Below is a small trained network, with its code and all its weights. Each question gives an input and a target symbol and asks what happens when units are switched off, that is, made to give their printed mean instead of their output.

import numpy as np


def w(rows, s, z=0):
    codes = np.array(rows[::2]) - 128.0
    scale = np.full(codes.shape[1], s)
    scale[-1] = z or s
    return codes * scale


def norm(h):
    return h / np.sqrt((h * h).mean(-1, keepdims=True) + 1e-5)


def f(y):
    return y / 2 * (1 + np.tanh(0.7978845608 * (y + 0.044715 * y**3)))


def softmax(a):
    e = np.exp(a - a.max(-1, keepdims=True))
    return e / e.sum(-1, keepdims=True)


def log_softmax(a):
    a = a - a.max(-1, keepdims=True)
    return a - np.log(np.exp(a).sum(-1, keepdims=True))


def net(x, mask):
    ids = ['αβεζθλμξπω'.index(c) for c in x.split()]
    T = len(ids)
    res = E[ids] + P[:T]
    r = norm(res)
    for j in range(2):
        rows = slice(2 * j, 2 * j + 2)
        q, k, v = (r @ M[0][rows].T for M in (Q, K, V))
        z = softmax(np.where(np.tri(T) > 0, q @ k.T / 2**0.5, -1e9)) @ v
        o = O[0][rows]
        res = res + np.where(mask[j], z, o[:, -1]) @ o[:, :-1]
    y = f(norm(res) @ A[0][:, :-1].T + A[0][:, -1])
    res = res + np.where(mask[2:14], y, B[0][:, -1]) @ B[0][:, :-1]
    return log_softmax(norm(res)[-1] @ U[:, :-1].T + U[:, -1])


Q, K, V, O, A, B = {}, {}, {}, {}, {}, {}
E = w([
[94,90,75,246],'α',
[107,150,41,86],'β',
[137,79,107,175],'ε',
[180,122,131,207],'ζ',
[158,154,181,170],'θ',
[153,88,111,159],'λ',
[156,217,189,113],'μ',
[141,112,61,138],'ξ',
[124,188,120,93],'π',
[126,172,114,167],'ω',
],0.012)
P = w([
[85,117,166,150],'0',
[230,213,2,108],'1',
[109,129,155,96],'2',
[112,124,158,97],'3',
[235,108,123,195],'4',
[92,124,155,121],'5',
[108,111,159,117],'6',
],0.0089)
Q[0] = w([
[175,209,80,209],'h1',
[114,148,192,153],'h1',
[4,93,152,23],'h2',
[126,194,181,127],'h2',
],0.02)
K[0] = w([
[37,139,143,187],'h1',
[167,164,160,141],'h1',
[141,147,85,5],'h2',
[141,202,169,122],'h2',
],0.023)
V[0] = w([
[67,90,29,103],'h1',
[85,172,94,194],'h1',
[209,55,161,182],'h2',
[254,218,63,156],'h2',
],0.016)
O[0] = w([
[148,59,55,96,107],'h1',
[107,156,49,218,253],'h1',
[224,77,153,142,245],'h2',
[216,219,9,94,148],'h2',
],0.013,0.0077)
A[0] = w([
[195,89,119,73,83],'n1',
[90,37,143,193,54],'n2',
[82,122,78,108,178],'n3',
[193,68,143,122,92],'n4',
[114,42,70,35,71],'n5',
[201,61,125,127,173],'n6',
[31,127,91,182,129],'n7',
[2,107,161,66,250],'n8',
[176,189,92,135,177],'n9',
[143,177,199,90,174],'n10',
[157,90,188,148,106],'n11',
[194,158,108,151,108],'n12',
],0.015,0.0023)
B[0] = w([
[137,96,164,165,171],'n1',
[40,107,104,97,199],'n2',
[165,108,166,127,181],'n3',
[134,147,159,104,208],'n4',
[229,109,184,175,203],'n5',
[136,166,168,116,255],'n6',
[199,150,89,147,206],'n7',
[105,152,121,2,171],'n8',
[100,111,177,83,235],'n9',
[94,69,104,174,176],'n10',
[161,97,110,87,196],'n11',
[113,146,151,94,231],'n12',
],0.022,0.0068)
U = w([
[81,93,38,137,252],'α',
[196,106,25,11,99],'β',
[67,72,128,45,142],'ε',
[172,209,211,65,63],'ζ',
[90,127,184,231,59],'θ',
[107,51,148,48,78],'λ',
[37,217,149,108,95],'μ',
[239,63,64,151,120],'ξ',
[97,189,73,2,218],'π',
[136,224,52,185,209],'ω',
],0.0094,0.0026)

Each question gives the input, a string of symbols that net reads in full, and the target symbol t.
The units are the heads (2 rows each of Q, K, V and O) and the neurons (one row each of A and B). Each row of codes is followed by its name. A weight is (code - 128) times the scale printed after its matrix; where a second scale follows, it is the last column's (O, A, B and U).
mask holds one flag per unit, heads first, then neurons. A switched-off unit (its flag False) gives its mean, the last column of its rows in O or B, instead of its output. The means were averaged over made-up inputs and are rounded, as every weight is.
A unit's drop is (log p(t) with every unit on - log p(t) with that unit switched off) / (log p(t) with every unit on - log p(t) with every unit switched off).
The circuit of an input: a set's keep is (log p(t) with only the set's units on - log p(t) with every unit switched off) / (log p(t) with every unit on - log p(t) with every unit switched off). Starting from the 12 units with the biggest drops (on a tie, the unit counted first), units are removed one at a time, each time the one whose removal leaves the highest keep (on an exact tie, the one counted first), for as long as the keep stays at least 0.8.
units of the circuit, in order: the units of the circuit, biggest drop first
unit that matters most: the unit with the biggest drop
k most important neurons: the k neurons with the biggest drops, biggest first
heads that matter: for each layer, one digit per head in row order, 1 if its drop is at least 0.15 and else 0, layers parted by /
drop of u: that unit's drop, to one decimal
input α ζ ω ξ β, target α: unit that matters most => h2
input θ ζ μ ξ λ, target θ: heads that matter => 10
input λ ω α, target α: units of the circuit, in order => [n2 h1]
input β ζ ζ ξ λ ω, target ω: heads that matter => 10
input λ ζ ξ α θ, target λ: units of the circuit, in order => [h2 n2]
input α α π θ π, target α: heads that matter => 11
input λ θ λ π ξ, target λ: units of the circuit, in order => [h2 n2]
input ζ π θ λ β, target ζ: heads that matter => 01
input θ λ ω θ ω, target θ: heads that matter => 11
input π β μ π β, target π: heads that matter => 01
input ζ β ω β ε, target ζ: units of the circuit, in order => [n12 n6]
input μ ζ θ ξ θ π, target π: heads that matter => 01
input ω θ θ ξ λ, target ω: heads that matter => 00
input θ ε ζ μ ζ λ, target ε: units of the circuit, in order => [n2 n5]
input ω ζ ζ ζ α, target ω: units of the circuit, in order => [h1]
input ε α λ θ λ, target ε: units of the circuit, in order => [h2 n2]
input ζ θ μ ω α μ, target μ: units of the circuit, in order => [h2 h1 n10]
input ζ ζ λ ε, target ε: 2 most important neurons => [n2 n5]
input θ π α, target α: 2 most important neurons => [n2 n7]
input μ ζ ζ ω θ ω ω, target ω: drop of h1 => 0.5
input ε ζ ζ ε θ ω μ, target μ: drop of h2 => 0.7
input ω α ω ξ ξ, target ω: drop of n7 => 0.1
